Here is a tiny trained network, its code and every weight. The questions are about switching its units off for an input and a class, where a switched-off unit gives its printed mean instead of its output.

import numpy as np


def w(rows, s, z=0):
    codes = np.array(rows[::2]) - 128.0
    scale = np.full(codes.shape[1], s)
    scale[-1] = z or s
    return codes * scale


def norm(h):
    return h / np.sqrt((h * h).mean(-1, keepdims=True) + 1e-5)


def f(y):
    return np.maximum(y, 0)


def log_softmax(a):
    a = a - a.max(-1, keepdims=True)
    return a - np.log(np.exp(a).sum(-1, keepdims=True))


def net(x, mask):
    res = np.array(x, float).reshape(1, 3) / 4 @ E
    u = 0
    for l in range(3):
        y = f(norm(res) @ A[l][:, :-1].T + A[l][:, -1])
        res = res + np.where(mask[u : u + 10], y, B[l][:, -1]) @ B[l][:, :-1]
        u += 10
    return log_softmax(norm(res)[-1] @ U[:, :-1].T + U[:, -1])


A, B = {}, {}
E = w([
[122,158,121,134,226,145],'x0',
[39,25,190,121,168,67],'x1',
[122,89,65,254,99,172],'x2',
],0.0074)
A[0] = w([
[145,130,161,53,160,109,124],'L0N1',
[84,184,134,92,207,190,109],'L0N2',
[192,97,90,107,55,75,103],'L0N3',
[197,174,107,44,119,152,127],'L0N4',
[157,1,112,134,151,113,123],'L0N5',
[176,84,153,70,75,114,128],'L0N6',
[204,91,134,99,76,97,115],'L0N7',
[167,132,61,152,118,161,127],'L0N8',
[140,197,100,161,87,71,8],'L0N9',
[113,170,106,125,186,178,112],'L0N10',
],0.0088,0.015)
B[0] = w([
[115,123,111,58,145,126,241],'L0N1',
[59,174,113,165,102,115,213],'L0N2',
[47,198,140,170,109,149,186],'L0N3',
[203,81,180,127,118,135,254],'L0N4',
[81,159,145,129,123,164,229],'L0N5',
[85,154,94,148,139,94,213],'L0N6',
[80,165,122,146,109,114,183],'L0N7',
[161,110,193,117,125,151,237],'L0N8',
[51,199,246,84,81,200,128],'L0N9',
[84,172,139,147,118,101,187],'L0N10',
],0.012,0.0044)
A[1] = w([
[81,218,74,192,137,64,99],'L1N1',
[135,187,143,158,244,113,12],'L1N2',
[77,176,65,102,140,130,155],'L1N3',
[47,50,188,117,162,110,157],'L1N4',
[137,44,67,182,114,147,42],'L1N5',
[75,162,192,205,142,146,110],'L1N6',
[97,104,214,128,116,125,4],'L1N7',
[86,59,190,150,127,86,28],'L1N8',
[136,57,66,254,125,154,102],'L1N9',
[111,133,229,130,137,159,58],'L1N10',
],0.01,0.0041)
B[1] = w([
[86,105,71,137,111,192,195],'L1N1',
[63,175,144,186,9,69,162],'L1N2',
[163,61,96,119,131,145,191],'L1N3',
[193,148,195,159,104,158,253],'L1N4',
[169,157,123,55,141,60,150],'L1N5',
[118,110,116,63,139,149,250],'L1N6',
[111,57,91,137,164,177,156],'L1N7',
[170,168,190,177,157,95,171],'L1N8',
[136,163,120,76,149,13,207],'L1N9',
[137,114,113,99,149,168,180],'L1N10',
],0.012,0.0076)
A[2] = w([
[31,64,194,117,177,84,134],'L2N1',
[221,7,105,126,145,182,2],'L2N2',
[17,184,164,181,63,92,78],'L2N3',
[229,195,132,214,143,174,47],'L2N4',
[62,21,165,196,229,114,61],'L2N5',
[176,139,77,141,171,1,34],'L2N6',
[177,82,198,231,188,78,21],'L2N7',
[218,121,182,181,117,171,127],'L2N8',
[160,54,201,59,128,131,139],'L2N9',
[32,158,167,156,56,105,46],'L2N10',
],0.0095,0.0075)
B[2] = w([
[199,189,125,147,72,101,208],'L2N1',
[26,153,14,109,103,202,139],'L2N2',
[44,197,83,225,83,123,195],'L2N3',
[187,55,207,115,79,137,161],'L2N4',
[210,172,171,134,77,145,152],'L2N5',
[47,125,93,28,171,103,157],'L2N6',
[173,46,128,109,113,251,151],'L2N7',
[173,80,178,186,158,111,207],'L2N8',
[73,104,65,127,147,127,254],'L2N9',
[67,164,84,231,100,69,179],'L2N10',
],0.013,0.0077)
U = w([
[246,75,225,170,59,159,163],'0',
[71,214,99,229,29,101,152],'1',
[129,140,106,19,128,18,136],'2',
[80,37,70,154,137,206,169],'3',
[107,156,156,208,241,110,2],'4',
[108,161,154,213,251,109,2],'5',
[97,150,165,199,231,116,2],'6',
[104,159,160,205,240,116,2],'7',
],0.02,0.019)

Each question gives the input, the list of numbers given to net, and the class t.
The units are the neurons (one row each of A and B). Each row of codes is followed by its name. A weight is (code - 128) times the scale printed after its matrix; where a second scale follows, it is the last column's (A, B and U).
mask holds one flag per neuron, layer by layer. A switched-off neuron (its flag False) gives its mean, the last column of its row in B, instead of its output. The means were averaged over made-up inputs and are rounded, as every weight is.
A unit's drop is (log p(t) with every unit on - log p(t) with that unit switched off) / (log p(t) with every unit on - log p(t) with every unit switched off).
The circuit of an input: a set's keep is (log p(t) with only the set's units on - log p(t) with every unit switched off) / (log p(t) with every unit on - log p(t) with every unit switched off). Starting from the 12 units with the biggest drops (on a tie, the unit counted first), units are removed one at a time, each time the one whose removal leaves the highest keep (on an exact tie, the one counted first), for as long as the keep stays at least 0.8.
units of the circuit, in order: the units of the circuit, biggest drop first
k most important neurons: the k neurons with the biggest drops, biggest first
k most important neurons of layer l: the k neurons of layer l with the biggest drops, biggest first
drop when u is switched off: that unit's drop, to one decimal
input [0,-2,2], class 3: 3 most important neurons	L0N8, L1N4, L2N2
input [3,3,3], class 3: units of the circuit, in order	L1N6
input [-3,0,-2], class 3: 3 most important neurons	L1N1, L1N3, L1N2
input [2,-4,5], class 2: 3 most important neurons	L1N9, L1N4, L0N5
input [-5,0,-6], class 2: 4 most important neurons	L0N1, L1N2, L0N2, L1N3
input [-8,2,-8], class 1: 2 most important neurons of layer 1	L1N6, L1N9
input [-6,5,8], class 2: units of the circuit, in order	L1N9, L1N5
input [-7,7,3], class 0: 3 most important neurons	L1N8, L1N4, L0N2
input [1,-1,3], class 3: 2 most important neurons	L0N8, L0N6
input [3,3,1], class 3: 2 most important neurons	L0N5, L1N6
input [6,-8,-8], class 0: 2 most important neurons	L0N4, L1N6
input [-4,4,-3], class 0: 2 most important neurons	L0N2, L1N3
input [8,7,-5], class 1: 4 most important neurons	L0N4, L0N2, L1N2, L0N8
input [8,2,-7], class 1: units of the circuit, in order	L1N2
input [3,2,2], class 3: 4 most important neurons	L0N5, L1N6, L1N3, L0N6
input [-5,2,7], class 2: 2 most important neurons of layer 1	L1N9, L1N5
input [-3,-1,3], class 3: 2 most important neurons of layer 1	L1N6, L1N2
input [-4,5,6], class 2: 2 most important neurons of layer 0	L0N8, L0N2
input [-5,-4,6], class 2: 3 most important neurons of layer 1	L1N9, L1N4, L1N2
input [-2,-1,-4], class 2: most important neuron of layer 0	L0N1
input [-3,5,-1], class 0: drop when L1N8 is switched off	0.2
input [-3,5,1], class 0: drop when L1N8 is switched off	0.3
